Here is a tiny trained network, its code and every weight. The questions are about switching its units off for an input and a target symbol, where a switched-off unit gives its printed mean instead of its output.

import numpy as np


def w(rows, s, z=0):
    codes = np.array(rows[::2]) - 128.0
    scale = np.full(codes.shape[1], s)
    scale[-1] = z or s
    return codes * scale


def norm(h):
    return h / np.sqrt((h * h).mean(-1, keepdims=True) + 1e-5)


def f(y):
    return np.maximum(y, 0)


def softmax(a):
    e = np.exp(a - a.max(-1, keepdims=True))
    return e / e.sum(-1, keepdims=True)


def log_softmax(a):
    a = a - a.max(-1, keepdims=True)
    return a - np.log(np.exp(a).sum(-1, keepdims=True))


def net(x, mask):
    ids = ['αζηθλμξστω'.index(c) for c in x.split()]
    T = len(ids)
    res = E[ids] + P[:T]
    u = 0
    for l in range(2):
        r = norm(res)
        for j in range(2):
            rows = slice(4 * j, 4 * j + 4)
            q, k, v = (r @ M[l][rows].T for M in (Q, K, V))
            z = softmax(np.where(np.tri(T) > 0, q @ k.T / 4**0.5, -1e9)) @ v
            o = O[l][rows]
            res = res + np.where(mask[u + j], z, o[:, -1]) @ o[:, :-1]
        u += 2
        y = f(norm(res) @ A[l][:, :-1].T + A[l][:, -1])
        res = res + np.where(mask[u : u + 8], y, B[l][:, -1]) @ B[l][:, :-1]
        u += 8
    return log_softmax(norm(res)[-1] @ U[:, :-1].T + U[:, -1])


Q, K, V, O, A, B = {}, {}, {}, {}, {}, {}
E = w([
[1,107,218],'α',
[143,121,65],'ζ',
[148,126,70],'η',
[138,22,106],'θ',
[169,200,163],'λ',
[146,123,73],'μ',
[141,126,73],'ξ',
[150,73,159],'σ',
[144,113,79],'τ',
[146,130,69],'ω',
],0.0038)
P = w([
[173,122,111],'0',
[141,108,4],'1',
[128,114,37],'2',
[135,119,84],'3',
[136,110,91],'4',
[145,118,116],'5',
[151,106,134],'6',
[158,114,147],'7',
[167,101,173],'8',
[178,97,216],'9',
[187,97,202],'10',
[197,87,235],'11',
[192,79,208],'12',
[198,83,217],'13',
],0.0015)
Q[0] = w([
[137,123,136],'0.h1',
[113,127,140],'0.h1',
[151,123,95],'0.h1',
[151,117,98],'0.h1',
[163,128,255],'0.h2',
[41,132,104],'0.h2',
[155,69,165],'0.h2',
[45,129,218],'0.h2',
],0.0073)
K[0] = w([
[128,121,128],'0.h1',
[119,131,132],'0.h1',
[153,119,110],'0.h1',
[148,113,116],'0.h1',
[2,115,136],'0.h2',
[161,192,71],'0.h2',
[79,191,184],'0.h2',
[73,162,96],'0.h2',
],0.0074)
V[0] = w([
[94,143,84],'0.h1',
[68,173,68],'0.h1',
[119,46,110],'0.h1',
[107,148,86],'0.h1',
[29,162,217],'0.h2',
[33,126,253],'0.h2',
[175,117,76],'0.h2',
[78,97,245],'0.h2',
],0.0026)
O[0] = w([
[112,117,162,124],'0.h1',
[101,92,183,105],'0.h1',
[140,184,155,149],'0.h1',
[106,115,164,133],'0.h1',
[37,95,147,7],'0.h2',
[5,119,127,7],'0.h2',
[190,147,125,188],'0.h2',
[35,141,97,54],'0.h2',
],0.0029,0.0018)
A[0] = w([
[103,72,52,251],'0.n1',
[112,96,86,199],'0.n2',
[175,239,232,28],'0.n3',
[155,251,206,132],'0.n4',
[48,78,159,158],'0.n5',
[192,198,201,156],'0.n6',
[111,84,118,114],'0.n7',
[197,156,142,69],'0.n8',
],0.0029,0.0014)
B[0] = w([
[151,181,237,201],'0.n1',
[134,168,165,168],'0.n2',
[87,254,18,198],'0.n3',
[83,177,9,211],'0.n4',
[240,158,191,151],'0.n5',
[150,106,4,253],'0.n6',
[140,180,111,139],'0.n7',
[211,88,57,209],'0.n8',
],0.002,0.0021)
Q[1] = w([
[128,185,254],'1.h1',
[234,59,193],'1.h1',
[218,46,97],'1.h1',
[91,200,208],'1.h1',
[77,129,80],'1.h2',
[71,98,132],'1.h2',
[56,47,175],'1.h2',
[45,59,154],'1.h2',
],0.0081)
K[1] = w([
[158,46,129],'1.h1',
[49,117,255],'1.h1',
[71,163,213],'1.h1',
[185,61,75],'1.h1',
[113,200,37],'1.h2',
[177,150,27],'1.h2',
[232,133,25],'1.h2',
[200,142,36],'1.h2',
],0.0074)
V[1] = w([
[111,226,104],'1.h1',
[174,231,87],'1.h1',
[173,235,95],'1.h1',
[73,115,123],'1.h1',
[112,46,108],'1.h2',
[49,184,177],'1.h2',
[143,2,88],'1.h2',
[82,132,136],'1.h2',
],0.0036)
O[1] = w([
[170,194,197,124],'1.h1',
[119,226,230,218],'1.h1',
[111,201,222,215],'1.h1',
[190,120,78,51],'1.h1',
[174,189,106,123],'1.h2',
[172,143,251,2],'1.h2',
[159,186,30,176],'1.h2',
[155,158,197,62],'1.h2',
],0.0029,0.0024)
A[1] = w([
[145,51,38,188],'1.n1',
[106,174,62,162],'1.n2',
[3,183,155,255],'1.n3',
[146,203,141,156],'1.n4',
[137,44,130,130],'1.n5',
[124,53,130,116],'1.n6',
[124,185,105,137],'1.n7',
[10,146,65,187],'1.n8',
],0.0042,0.0033)
B[1] = w([
[89,182,166,253],'1.n1',
[84,109,156,202],'1.n2',
[165,2,126,193],'1.n3',
[89,126,153,215],'1.n4',
[121,189,110,167],'1.n5',
[107,179,113,152],'1.n6',
[92,122,146,186],'1.n7',
[95,31,188,156],'1.n8',
],0.0054,0.0033)
U = w([
[134,29,133,251],'α',
[157,118,109,29],'ζ',
[169,131,106,127],'η',
[89,120,18,183],'θ',
[103,167,224,189],'λ',
[164,123,108,110],'μ',
[157,128,108,30],'ξ',
[11,144,100,134],'σ',
[152,121,108,44],'τ',
[169,126,112,110],'ω',
],0.013,0.0029)

Each question gives the input, a string of symbols that net reads in full, and the target symbol t.
The units are the heads (4 rows each of Q, K, V and O) and the neurons (one row each of A and B). Each row of codes is followed by its name. A weight is (code - 128) times the scale printed after its matrix; where a second scale follows, it is the last column's (O, A, B and U).
mask holds one flag per unit, layer by layer, with each layer's heads first. A switched-off unit (its flag False) gives its mean, the last column of its rows in O or B, instead of its output. The means were averaged over made-up inputs and are rounded, as every weight is.
A unit's drop is (log p(t) with every unit on - log p(t) with that unit switched off) / (log p(t) with every unit on - log p(t) with every unit switched off).
The circuit of an input: a set's keep is (log p(t) with only the set's units on - log p(t) with every unit switched off) / (log p(t) with every unit on - log p(t) with every unit switched off). Starting from the 12 units with the biggest drops (on a tie, the unit counted first), units are removed one at a time, each time the one whose removal leaves the highest keep (on an exact tie, the one counted first), for as long as the keep stays at least 0.8.
units of the circuit, in order: the units of the circuit, biggest drop first
unit that matters most: the unit with the biggest drop
k most important neurons: the k neurons with the biggest drops, biggest first
k most important neurons of layer l: the k neurons of layer l with the biggest drops, biggest first
drop of u: that unit's drop, to one decimal
input α λ θ λ η σ λ λ λ λ θ, target θ: units of the circuit, in order -> [1.h1; 1.n5; 1.n3]
input λ σ σ, target λ: unit that matters most -> 1.h1
input θ λ σ σ τ ζ, target σ: units of the circuit, in order -> [1.n2; 1.h1]
input σ θ η, target σ: units of the circuit, in order -> [1.n2; 1.n8; 1.n1]
input σ σ σ θ, target σ: 3 most important neurons of layer 1 -> [1.n1; 1.n3; 1.n8]
input λ ω ω α σ ω λ λ λ λ η λ θ, target θ: units of the circuit, in order -> [1.h1; 1.n5; 1.n3; 1.n1]
input ζ η λ σ σ θ σ λ α ξ θ λ σ, target σ: units of the circuit, in order -> [0.h2; 1.h1; 1.n1]
input σ μ ξ, target σ: units of the circuit, in order -> [1.n2; 1.n8; 1.h1]
input σ λ ω, target σ: units of the circuit, in order -> [1.n2; 1.n1]
input λ λ τ λ σ ω ω λ ω τ, target λ: 2 most important neurons of layer 1 -> [1.n3; 1.n4]
input τ θ ζ α τ α ξ σ α λ τ λ, target α: units of the circuit, in order -> [0.h2; 1.n3]
input λ σ λ η σ σ σ ξ λ, target σ: 2 most important neurons of layer 0 -> [0.n4; 0.n3]
input σ σ λ σ σ η σ λ μ, target σ: 2 most important neurons -> [1.n2; 0.n6]
input η ω λ ξ θ λ η σ σ τ, target σ: unit that matters most -> 1.h2
input σ η ζ, target σ: 2 most important neurons of layer 1 -> [1.n2; 1.n8]
input η σ ξ λ λ σ ω ω ζ η λ η θ, target λ: 2 most important neurons -> [1.n1; 1.n3]
input λ λ σ σ σ ξ μ η σ σ η, target σ: 2 most important neurons -> [1.n2; 1.n1]
input σ θ ξ, target σ: 3 most important neurons of layer 1 -> [1.n2; 1.n8; 1.n1]
input λ λ σ, target λ: 2 most important neurons -> [1.n3; 0.n8]
input τ τ ξ λ σ θ λ λ λ τ μ, target λ: most important neuron -> [1.n4]
input σ σ λ ω ξ η λ ω σ ζ λ σ σ θ, target σ: drop of 1.n7 -> -0.1
input σ σ σ λ μ σ λ θ ω, target σ: drop of 1.n3 -> -0.1
input σ ω θ λ α λ λ ξ τ θ λ η λ σ, target σ: drop of 0.h2 -> 1.2
input σ η λ λ λ λ λ ξ, target λ: drop of 1.n4 -> 0.1
